Here is a tiny trained network, its code and every weight. The questions are about switching its units off for an input and a class, where a switched-off unit gives its printed mean instead of its output.

import numpy as np


def w(rows, s, z=0):
    codes = np.array(rows[::2]) - 128.0
    scale = np.full(codes.shape[1], s)
    scale[-1] = z or s
    return codes * scale


def f(y):
    return np.maximum(y, 0)


def log_softmax(a):
    a = a - a.max(-1, keepdims=True)
    return a - np.log(np.exp(a).sum(-1, keepdims=True))


def net(x, mask):
    res = np.array(x, float).reshape(1, 3) / 4 @ E
    y = f(res @ A[0][:, :-1].T + A[0][:, -1])
    res = res + np.where(mask, y, B[0][:, -1]) @ B[0][:, :-1]
    return log_softmax(res[-1] @ U[:, :-1].T + U[:, -1])


A, B = {}, {}
E = w([
[57,132,32,55,121,207,64,130,171],'x0',
[59,112,254,92,125,153,19,49,101],'x1',
[8,125,167,154,78,41,190,162,159],'x2',
],0.009)
A[0] = w([
[149,119,68,151,140,98,196,153,169,106],'N1',
[219,112,121,117,166,153,91,112,85,16],'N2',
[164,139,59,135,106,151,158,185,100,84],'N3',
[116,129,143,92,98,92,140,170,118,74],'N4',
[184,135,180,160,125,117,144,109,98,173],'N5',
[160,91,160,148,98,98,95,106,136,63],'N6',
[126,123,126,168,152,124,119,96,180,77],'N7',
[2,121,156,165,61,75,183,152,127,118],'N8',
[154,137,132,158,101,115,140,115,132,55],'N9',
[215,129,152,141,92,193,90,110,94,143],'N10',
[39,133,15,112,132,187,78,135,153,136],'N11',
[162,156,58,152,117,129,190,145,153,212],'N12',
[188,129,195,190,167,80,169,139,86,148],'N13',
[90,130,215,129,140,151,64,85,121,252],'N14',
],0.011,0.0026)
B[0] = w([
[168,129,255,134,112,138,58,117,52,206],'N1',
[99,195,165,167,206,170,139,113,238,196],'N2',
[105,127,203,153,150,139,79,160,81,199],'N3',
[123,98,124,127,147,184,147,102,177,148],'N4',
[124,137,122,90,63,161,125,173,199,178],'N5',
[108,146,121,173,116,114,152,195,95,147],'N6',
[102,143,91,116,155,121,112,119,87,128],'N7',
[192,204,127,134,249,204,57,136,215,218],'N8',
[67,145,154,143,82,148,165,105,130,144],'N9',
[144,167,137,116,205,136,63,161,200,198],'N10',
[132,146,159,131,34,156,215,214,202,247],'N11',
[69,136,189,80,113,114,33,171,81,220],'N12',
[93,119,87,87,30,190,193,189,168,206],'N13',
[120,134,243,114,79,129,62,231,24,218],'N14',
],0.0095,0.014)
U = w([
[116,117,210,140,132,121,86,134,56,140],'0',
[115,131,129,115,60,159,218,165,186,124],'1',
[151,171,151,166,254,159,119,96,193,138],'2',
[138,110,144,102,138,128,105,144,117,255],'3',
[149,98,153,108,197,80,179,47,97,93],'4',
[125,124,100,131,158,118,165,85,102,83],'5',
[159,34,97,149,163,104,114,92,155,82],'6',
],0.0099,0.0057)

Each question gives the input, the list of numbers given to net, and the class t.
The units are the neurons (one row each of A and B). Each row of codes is followed by its name. A weight is (code - 128) times the scale printed after its matrix; where a second scale follows, it is the last column's (A, B and U).
mask holds one flag per neuron, in row order. A switched-off neuron (its flag False) gives its mean, the last column of its row in B, instead of its output. The means were averaged over made-up inputs and are rounded, as every weight is.
A unit's drop is (log p(t) with every unit on - log p(t) with that unit switched off) / (log p(t) with every unit on - log p(t) with every unit switched off).
unit that matters most: the unit with the biggest drop
top k neurons: the k neurons with the biggest drops, biggest first
drop when u is switched off: that unit's drop, to one decimal
input [-5,3,1], class 1: unit that matters most	N13
input [-6,2,-7], class 2: top 2 neurons	N10, N2
input [-4,0,-4], class 1: top 2 neurons	N8, N13
input [7,6,3], class 1: top 4 neurons	N11, N1, N12, N3
input [4,2,5], class 2: top 2 neurons	N8, N13
input [8,4,-8], class 1: top 2 neurons	N11, N8
input [-7,0,-7], class 1: top 3 neurons	N13, N8, N5
input [-5,3,6], class 2: top 2 neurons	N8, N11
input [-4,1,6], class 2: top 2 neurons	N8, N11
input [-3,3,-6], class 2: top 3 neurons	N2, N10, N11
input [-6,-8,5], class 0: top 2 neurons	N1, N12
input [4,3,-3], class 1: top 4 neurons	N11, N1, N12, N8
input [-2,1,-5], class 2: top 2 neurons	N11, N2
input [-6,1,-7], class 2: top neuron	N10
input [8,-3,-7], class 1: top 2 neurons	N11, N8
input [-6,1,4], class 1: drop when N13 is switched off	1.1
input [5,2,8], class 2: drop when N8 is switched off	1.8
input [0,0,8], class 2: drop when N8 is switched off	0.2
input [3,0,-5], class 2: drop when N10 is switched off	0.1
input [-7,3,-7], class 1: unit that matters most	N13
